Below is a small trained network, with its code and all its weights. Each question gives an input and a target symbol and asks what happens when units are switched off, that is, made to give their printed mean instead of their output.

import numpy as np


def w(rows, s, z=0):
    codes = np.array(rows[::2]) - 128.0
    scale = np.full(codes.shape[1], s)
    scale[-1] = z or s
    return codes * scale


def f(y):
    return np.maximum(y, 0)


def softmax(a):
    e = np.exp(a - a.max(-1, keepdims=True))
    return e / e.sum(-1, keepdims=True)


def log_softmax(a):
    a = a - a.max(-1, keepdims=True)
    return a - np.log(np.exp(a).sum(-1, keepdims=True))


def net(x, mask):
    ids = ['αγδεζηθλπστφψω'.index(c) for c in x.split()]
    T = len(ids)
    res = E[ids] + P[:T]
    u = 0
    for l in range(2):
        r = res
        for j in range(2):
            rows = slice(2 * j, 2 * j + 2)
            q, k, v = (r @ M[l][rows].T for M in (Q, K, V))
            z = softmax(np.where(np.tri(T) > 0, q @ k.T / 2**0.5, -1e9)) @ v
            o = O[l][rows]
            res = res + np.where(mask[u + j], z, o[:, -1]) @ o[:, :-1]
        u += 2
        y = f(res @ A[l][:, :-1].T + A[l][:, -1])
        res = res + np.where(mask[u : u + 4], y, B[l][:, -1]) @ B[l][:, :-1]
        u += 4
    return log_softmax(res[-1] @ U[:, :-1].T + U[:, -1])


Q, K, V, O, A, B = {}, {}, {}, {}, {}, {}
E = w([
[186,109,92],'α',
[115,113,120],'γ',
[123,107,121],'δ',
[116,123,125],'ε',
[99,98,130],'ζ',
[122,106,121],'η',
[102,126,125],'θ',
[155,147,134],'λ',
[108,84,132],'π',
[203,40,190],'σ',
[57,253,113],'τ',
[114,212,42],'φ',
[61,75,171],'ψ',
[222,160,32],'ω',
],0.012)
P = w([
[102,151,3],'0',
[147,181,64],'1',
[186,179,25],'2',
[227,173,10],'3',
[176,77,3],'4',
[127,106,4],'5',
],0.0029)
Q[0] = w([
[191,26,113],'0.h1',
[155,102,63],'0.h1',
[41,169,87],'0.h2',
[38,161,2],'0.h2',
],0.0079)
K[0] = w([
[189,211,118],'0.h1',
[193,173,117],'0.h1',
[69,216,83],'0.h2',
[68,254,19],'0.h2',
],0.0085)
V[0] = w([
[230,136,22],'0.h1',
[114,49,254],'0.h1',
[165,31,232],'0.h2',
[181,68,173],'0.h2',
],0.0063)
O[0] = w([
[198,98,2,252],'0.h1',
[181,178,231,69],'0.h1',
[219,58,253,129],'0.h2',
[150,50,177,157],'0.h2',
],0.0052,0.0022)
A[0] = w([
[215,14,117,95],'0.n1',
[97,210,253,253],'0.n2',
[112,75,29,38],'0.n3',
[219,25,139,197],'0.n4',
],0.0046,0.0065)
B[0] = w([
[170,87,90,183],'0.n1',
[38,2,116,199],'0.n2',
[176,120,224,137],'0.n3',
[145,89,63,255],'0.n4',
],0.0078,0.0063)
Q[1] = w([
[155,66,31],'1.h1',
[89,194,191],'1.h1',
[139,103,2],'1.h2',
[118,198,47],'1.h2',
],0.0079)
K[1] = w([
[226,66,109],'1.h1',
[55,145,155],'1.h1',
[173,164,2],'1.h2',
[176,143,17],'1.h2',
],0.0084)
V[1] = w([
[104,162,136],'1.h1',
[255,86,151],'1.h1',
[246,131,75],'1.h2',
[119,195,91],'1.h2',
],0.008)
O[1] = w([
[212,115,52,62],'1.h1',
[142,176,231,251],'1.h1',
[240,204,98,180],'1.h2',
[92,255,84,126],'1.h2',
],0.0055,0.011)
A[1] = w([
[234,1,172,41],'1.n1',
[78,194,28,44],'1.n2',
[120,183,148,2],'1.n3',
[65,190,98,104],'1.n4',
],0.0069,0.0062)
B[1] = w([
[48,236,123,255],'1.n1',
[134,150,206,185],'1.n2',
[108,111,2,129],'1.n3',
[63,161,203,168],'1.n4',
],0.0074,0.0085)
U = w([
[227,105,99,63],'α',
[134,118,104,2],'γ',
[149,108,99,40],'δ',
[123,107,75,136],'ε',
[116,60,69,164],'ζ',
[138,83,69,147],'η',
[116,109,92,79],'θ',
[147,98,63,196],'λ',
[160,43,86,174],'π',
[181,112,254,214],'σ',
[61,145,121,48],'τ',
[121,189,103,38],'φ',
[90,53,139,171],'ψ',
[218,185,85,101],'ω',
],0.0085,0.0045)

Each question gives the input, a string of symbols that net reads in full, and the target symbol t.
The units are the heads (2 rows each of Q, K, V and O) and the neurons (one row each of A and B). Each row of codes is followed by its name. A weight is (code - 128) times the scale printed after its matrix; where a second scale follows, it is the last column's (O, A, B and U).
mask holds one flag per unit, layer by layer, with each layer's heads first. A switched-off unit (its flag False) gives its mean, the last column of its rows in O or B, instead of its output. The means were averaged over made-up inputs and are rounded, as every weight is.
A unit's drop is (log p(t) with every unit on - log p(t) with that unit switched off) / (log p(t) with every unit on - log p(t) with every unit switched off).
The circuit of an input: a set's keep is (log p(t) with only the set's units on - log p(t) with every unit switched off) / (log p(t) with every unit on - log p(t) with every unit switched off). Starting from all 12 units, units are removed one at a time, each time the one whose removal leaves the highest keep (on an exact tie, the one counted first), for as long as the keep stays at least 0.8.
units of the circuit, in order: the units of the circuit, biggest drop first
most important unit: the unit with the biggest drop
k most important neurons: the k neurons with the biggest drops, biggest first
top k neurons in layer l: the k neurons of layer l with the biggest drops, biggest first
heads that matter: for each layer, one digit per head in row order, 1 if its drop is at least 0.15 and else 0, layers parted by /
drop when u is switched off: that unit's drop, to one decimal
input ε ζ σ σ σ δ, target σ: units of the circuit, in order : (1.h1; 0.h2; 0.n1)
input ω ε ω η φ, target ω: most important unit : 1.h2
input λ ω ζ, target ω: units of the circuit, in order : (1.h2; 0.h1; 0.n2)
input σ σ ω σ, target ω: 3 most important neurons : (0.n4; 1.n1; 0.n2)
input σ σ σ π σ η, target σ: units of the circuit, in order : (1.h1; 0.h2; 0.h1)
input σ τ ε σ σ ε, target σ: heads that matter : 01 / 10
input ζ η σ λ σ η, target σ: units of the circuit, in order : (1.h1; 0.h2; 0.n1)
input σ σ σ λ, target σ: units of the circuit, in order : (0.h2; 1.h1)
input σ ψ ψ, target ψ: units of the circuit, in order : (1.h2; 0.h1; 0.n2)
input ω σ ε, target ω: units of the circuit, in order : (1.h2; 0.h1)
input ζ σ ζ, target σ: units of the circuit, in order : (0.h2; 1.h1; 0.n1)
input ζ τ ω π ε, target ω: units of the circuit, in order : (1.h2; 0.n2; 0.h1)
input ψ ζ σ σ γ, target σ: top 2 neurons in layer 0 : (0.n1; 0.n4)
input θ ε σ π, target σ: top neuron in layer 1 : (1.n1)
input λ σ ε ζ φ, target φ: 2 most important neurons : (0.n2; 1.n4)
input ζ ε σ σ λ, target σ: 2 most important neurons : (0.n1; 0.n4)
input ω η φ, target ω: 3 most important neurons : (0.n2; 1.n1; 0.n3)
input ω η γ, target ω: drop when 1.h2 is switched off : 0.8
input ζ ε ζ ω, target ω: drop when 0.h1 is switched off : 0.1
input θ ω σ η, target ω: drop when 1.h2 is switched off : 0.8
input γ ψ α ω, target ω: drop when 0.n2 is switched off : 0.2
input σ π ε, target σ: most important unit : 0.h2
input σ σ σ φ, target φ: top 2 neurons in layer 1 : (1.n4; 1.n3)
